Here is a tiny trained network, its code and every weight. The questions are about switching its units off for an input and a class, where a switched-off unit gives its printed mean instead of its output.

import numpy as np


def w(rows, s, z=0):
    codes = np.array(rows[::2]) - 128.0
    scale = np.full(codes.shape[1], s)
    scale[-1] = z or s
    return codes * scale


def norm(h):
    return h / np.sqrt((h * h).mean(-1, keepdims=True) + 1e-5)


def f(y):
    return np.maximum(y, 0)


def log_softmax(a):
    a = a - a.max(-1, keepdims=True)
    return a - np.log(np.exp(a).sum(-1, keepdims=True))


def net(x, mask):
    res = np.array(x, float).reshape(1, 6) / 4 @ E
    u = 0
    for l in range(3):
        y = f(norm(res) @ A[l][:, :-1].T + A[l][:, -1])
        res = res + np.where(mask[u : u + 3], y, B[l][:, -1]) @ B[l][:, :-1]
        u += 3
    return log_softmax(norm(res)[-1] @ U[:, :-1].T + U[:, -1])


A, B = {}, {}
E = w([
[65,253,179,65],'x0',
[129,89,69,118],'x1',
[66,117,46,173],'x2',
[58,197,168,212],'x3',
[90,46,149,113],'x4',
[96,139,87,121],'x5',
],0.0057)
A[0] = w([
[170,195,143,142,252],'L0N1',
[22,252,28,143,152],'L0N2',
[231,109,70,179,128],'L0N3',
],0.0048,0.0018)
B[0] = w([
[255,209,39,75,215],'L0N1',
[166,89,116,127,252],'L0N2',
[9,143,183,88,202],'L0N3',
],0.005,0.0035)
A[1] = w([
[116,163,177,17,248],'L1N1',
[174,116,110,102,194],'L1N2',
[254,134,178,169,181],'L1N3',
],0.0092,0.0015)
B[1] = w([
[213,113,117,188,254],'L1N1',
[116,182,177,116,184],'L1N2',
[13,132,155,110,226],'L1N3',
],0.011,0.0054)
A[2] = w([
[235,51,77,208,2],'L2N1',
[145,76,142,131,54],'L2N2',
[221,89,2,139,83],'L2N3',
],0.008,0.00056)
B[2] = w([
[143,185,48,120,250],'L2N1',
[150,163,79,91,173],'L2N2',
[2,159,26,180,252],'L2N3',
],0.0078,0.0038)
U = w([
[254,167,197,91,2],'0',
[31,91,94,167,254],'1',
],0.011,0.0004)

Each question gives the input, the list of numbers given to net, and the class t.
The units are the neurons (one row each of A and B). Each row of codes is followed by its name. A weight is (code - 128) times the scale printed after its matrix; where a second scale follows, it is the last column's (A, B and U).
mask holds one flag per neuron, layer by layer. A switched-off neuron (its flag False) gives its mean, the last column of its row in B, instead of its output. The means were averaged over made-up inputs and are rounded, as every weight is.
A unit's drop is (log p(t) with every unit on - log p(t) with that unit switched off) / (log p(t) with every unit on - log p(t) with every unit switched off).
The circuit of an input: a set's keep is (log p(t) with only the set's units on - log p(t) with every unit switched off) / (log p(t) with every unit on - log p(t) with every unit switched off). Starting from all 9 units, units are removed one at a time, each time the one whose removal leaves the highest keep (on an exact tie, the one counted first), for as long as the keep stays at least 0.8.
circuit, biggest first: the units of the circuit, biggest drop first
most important unit: the unit with the biggest drop
top k neurons: the k neurons with the biggest drops, biggest first
drop when u is switched off: that unit's drop, to one decimal
input [-2,8,-7,4,-4,6], class 0: top 4 neurons => [L0N1 L1N2 L0N3 L2N3]
input [-3,-6,-1,-3,-4,-4], class 1: most important unit => L1N3
input [4,-5,7,-5,0,-5], class 0: top 4 neurons => [L1N2 L0N2 L2N1 L0N3]
input [1,2,-2,2,7,-6], class 0: top 2 neurons => [L2N3 L1N3]
input [-8,4,-7,-4,-5,1], class 1: top 3 neurons => [L1N1 L1N3 L0N3]
input [2,-3,1,5,-7,8], class 0: circuit, biggest first => [L2N3 L1N3]
input [-7,-5,-6,-4,3,-1], class 1: top 3 neurons => [L1N3 L1N1 L0N1]
input [3,3,-4,4,7,5], class 0: circuit, biggest first => [L2N3 L1N1]
input [4,-4,6,-1,-6,-3], class 0: top 2 neurons => [L2N3 L0N1]
input [-2,4,-8,3,3,-3], class 1: drop when L1N3 is switched off => 1.6
input [2,-3,-4,3,5,8], class 0: drop when L0N3 is switched off => -0.1
